Below are the code and all the weights of a small trained network. Each question names an input and a target symbol and asks about switching units off, where a switched-off unit gives its printed mean instead of its output.

import numpy as np


def w(rows, s, z=0):
    codes = np.array(rows[::2]) - 128.0
    scale = np.full(codes.shape[1], s)
    scale[-1] = z or s
    return codes * scale


def norm(h):
    return h / np.sqrt((h * h).mean(-1, keepdims=True) + 1e-5)


def f(y):
    return np.maximum(y, 0)


def softmax(a):
    e = np.exp(a - a.max(-1, keepdims=True))
    return e / e.sum(-1, keepdims=True)


def log_softmax(a):
    a = a - a.max(-1, keepdims=True)
    return a - np.log(np.exp(a).sum(-1, keepdims=True))


def net(x, mask):
    ids = ['αβγθλψω'.index(c) for c in x.split()]
    T = len(ids)
    res = E[ids] + P[:T]
    u = 0
    for l in range(3):
        q, k, v = (norm(res) @ M[l].T for M in (Q, K, V))
        z = softmax(np.where(np.tri(T) > 0, q @ k.T / 3**0.5, -1e9)) @ v
        res = res + np.where(mask[u], z, O[l][:, -1]) @ O[l][:, :-1]
        u += 1
        y = f(norm(res) @ A[l][:, :-1].T + A[l][:, -1])
        res = res + np.where(mask[u : u + 8], y, B[l][:, -1]) @ B[l][:, :-1]
        u += 8
    return log_softmax(norm(res)[-1] @ U[:, :-1].T + U[:, -1])


Q, K, V, O, A, B = {}, {}, {}, {}, {}, {}
E = w([
[40,135,124,146],'α',
[106,140,46,187],'β',
[138,85,4,138],'γ',
[71,120,138,102],'θ',
[115,219,167,46],'λ',
[139,121,165,23],'ψ',
[43,156,61,84],'ω',
],0.019)
P = w([
[2,71,71,147],'0',
[37,77,87,143],'1',
[56,85,100,138],'2',
[73,91,113,135],'3',
[86,95,118,135],'4',
[96,96,123,135],'5',
[105,99,128,137],'6',
[115,100,131,139],'7',
[125,101,133,143],'8',
[128,105,135,141],'9',
],0.0078)
Q[0] = w([
[246,64,130,5],'L0H0',
[120,36,54,72],'L0H0',
[51,156,221,146],'L0H0',
],0.012)
K[0] = w([
[190,198,185,91],'L0H0',
[6,181,55,92],'L0H0',
[100,32,144,110],'L0H0',
],0.012)
V[0] = w([
[122,251,96,123],'L0H0',
[153,166,110,163],'L0H0',
[121,122,141,209],'L0H0',
],0.012)
O[0] = w([
[80,255,59,104,192],'L0H0',
[165,204,130,230,9],'L0H0',
[169,190,216,218,3],'L0H0',
],0.0075,0.0043)
A[0] = w([
[182,180,112,53,234],'L0N0',
[252,165,103,68,158],'L0N1',
[188,59,124,82,129],'L0N2',
[62,119,100,176,149],'L0N3',
[190,133,50,102,47],'L0N4',
[174,149,103,191,252],'L0N5',
[142,124,146,141,65],'L0N6',
[149,39,51,163,156],'L0N7',
],0.019,0.0024)
B[0] = w([
[118,136,169,65,254],'L0N0',
[125,41,253,125,168],'L0N1',
[171,93,122,92,189],'L0N2',
[101,39,147,154,244],'L0N3',
[82,156,95,81,169],'L0N4',
[146,93,124,53,154],'L0N5',
[144,114,125,115,128],'L0N6',
[50,175,125,129,203],'L0N7',
],0.032,0.0087)
Q[1] = w([
[162,165,218,109],'L1H0',
[120,251,159,135],'L1H0',
[189,129,65,81],'L1H0',
],0.019)
K[1] = w([
[250,144,143,157],'L1H0',
[119,208,71,173],'L1H0',
[141,124,75,64],'L1H0',
],0.02)
V[1] = w([
[40,207,76,125],'L1H0',
[214,151,5,159],'L1H0',
[115,116,121,41],'L1H0',
],0.017)
O[1] = w([
[250,55,189,157,121],'L1H0',
[56,105,249,98,5],'L1H0',
[200,245,129,181,195],'L1H0',
],0.011,0.023)
A[1] = w([
[254,108,199,168,145],'L1N0',
[103,41,136,117,24],'L1N1',
[90,244,176,137,47],'L1N2',
[162,140,142,121,90],'L1N3',
[118,93,188,149,80],'L1N4',
[84,175,33,220,251],'L1N5',
[89,145,79,65,84],'L1N6',
[146,94,171,121,120],'L1N7',
],0.018,0.003)
B[1] = w([
[161,10,161,102,136],'L1N0',
[110,88,165,156,182],'L1N1',
[87,211,220,34,157],'L1N2',
[115,122,131,103,150],'L1N3',
[180,55,67,169,133],'L1N4',
[32,5,154,136,253],'L1N5',
[172,199,73,178,238],'L1N6',
[94,103,156,98,137],'L1N7',
],0.02,0.012)
Q[2] = w([
[101,92,233,44],'L2H0',
[48,185,135,56],'L2H0',
[174,122,84,11],'L2H0',
],0.012)
K[2] = w([
[137,68,179,5],'L2H0',
[22,181,122,50],'L2H0',
[146,144,67,52],'L2H0',
],0.012)
V[2] = w([
[23,17,142,91],'L2H0',
[75,193,35,165],'L2H0',
[228,2,57,137],'L2H0',
],0.016)
O[2] = w([
[249,224,93,132,254],'L2H0',
[222,78,240,127,139],'L2H0',
[72,248,175,35,128],'L2H0',
],0.013,0.0081)
A[2] = w([
[164,120,43,158,114],'L2N0',
[175,144,98,197,141],'L2N1',
[237,250,128,174,52],'L2N2',
[63,195,146,96,145],'L2N3',
[106,13,115,115,107],'L2N4',
[237,184,72,157,2],'L2N5',
[174,153,33,137,141],'L2N6',
[20,75,207,141,148],'L2N7',
],0.021,0.0051)
B[2] = w([
[63,153,186,37,212],'L2N0',
[148,162,90,113,149],'L2N1',
[97,181,144,254,131],'L2N2',
[119,150,117,208,184],'L2N3',
[158,173,94,168,253],'L2N4',
[21,69,174,155,138],'L2N5',
[231,83,134,179,197],'L2N6',
[97,47,61,93,199],'L2N7',
],0.032,0.013)
U = w([
[87,101,54,144,186],'α',
[115,115,145,104,36],'β',
[151,51,199,86,136],'γ',
[116,111,139,72,3],'θ',
[97,211,150,150,174],'λ',
[248,125,108,108,60],'ψ',
[113,109,186,135,248],'ω',
],0.018,0.0048)

Each question gives the input, a string of symbols that net reads in full, and the target symbol t.
The units are the heads (3 rows each of Q, K, V and O) and the neurons (one row each of A and B). Each row of codes is followed by its name. A weight is (code - 128) times the scale printed after its matrix; where a second scale follows, it is the last column's (O, A, B and U).
mask holds one flag per unit, layer by layer, with each layer's heads first. A switched-off unit (its flag False) gives its mean, the last column of its rows in O or B, instead of its output. The means were averaged over made-up inputs and are rounded, as every weight is.
A unit's drop is (log p(t) with every unit on - log p(t) with that unit switched off) / (log p(t) with every unit on - log p(t) with every unit switched off).
The circuit of an input: a set's keep is (log p(t) with only the set's units on - log p(t) with every unit switched off) / (log p(t) with every unit on - log p(t) with every unit switched off). Starting from the 12 units with the biggest drops (on a tie, the unit counted first), units are removed one at a time, each time the one whose removal leaves the highest keep (on an exact tie, the one counted first), for as long as the keep stays at least 0.8.
units of the circuit, in order: the units of the circuit, biggest drop first
k most important neurons: the k neurons with the biggest drops, biggest first
top k neurons in layer l: the k neurons of layer l with the biggest drops, biggest first
input α ω λ ω, target ψ: units of the circuit, in order -> L2H0
input ω λ ω ψ ψ θ ω ω, target ω: 3 most important neurons -> L1N6, L2N5, L2N2
input β λ θ λ λ ω β λ θ, target ψ: 4 most important neurons -> L1N5, L0N0, L0N5, L0N4
input γ λ ψ, target ψ: top 2 neurons in layer 0 -> L0N0, L0N1
input α θ λ α θ ψ β γ α β, target ψ: top 2 neurons in layer 2 -> L2N6, L2N7
input λ λ ψ θ θ λ λ ψ θ θ, target ω: top 2 neurons in layer 1 -> L1N2, L1N6
input α θ γ θ ω λ, target λ: top 2 neurons in layer 2 -> L2N7, L2N6
input β β α λ, target λ: 4 most important neurons -> L1N5, L0N0, L1N2, L0N3
input λ β θ α θ λ β λ θ, target γ: 3 most important neurons -> L0N2, L1N5, L0N0
input ψ ψ γ λ θ β λ, target θ: 2 most important neurons -> L0N1, L0N3
input α ψ γ λ γ λ, target γ: top 4 neurons in layer 0 -> L0N3, L0N1, L0N0, L0N7
input γ ψ λ λ λ θ ψ θ ψ γ, target ψ: 3 most important neurons -> L1N6, L2N6, L0N1
input ψ β θ λ θ λ θ ψ θ, target ω: top 3 neurons in layer 1 -> L1N2, L1N5, L1N6
input β θ θ β γ β, target γ: 3 most important neurons -> L0N5, L0N3, L0N0
input γ β ψ ψ γ γ ψ λ γ, target ω: top 3 neurons in layer 0 -> L0N1, L0N0, L0N2
input β γ ψ θ γ λ γ θ γ γ, target ω: 2 most important neurons -> L1N6, L2N5
input λ λ θ λ α λ λ γ θ λ, target γ: 3 most important neurons -> L0N1, L0N0, L0N3
input β θ γ β ω λ γ θ ψ γ, target γ: top 4 neurons in layer 0 -> L0N4, L0N7, L0N1, L0N3
input α α θ λ ψ ω θ λ, target ψ: most important neuron -> L0N3
input θ θ θ, target γ: 2 most important neurons -> L0N2, L0N0
input ψ λ ψ γ α ω β β, target ψ: top neuron in layer 0 -> L0N3
input ω β ω λ ψ α ω ω, target ω: top 2 neurons in layer 2 -> L2N5, L2N2
input θ β ψ λ ψ θ ω ω, target ψ: 2 most important neurons -> L1N5, L2N6
input γ ψ λ ω α β β β, target γ: top 3 neurons in layer 0 -> L0N5, L0N3, L0N7
input ω θ β α ω θ λ ω ψ, target ψ: top 2 neurons in layer 0 -> L0N0, L0N4
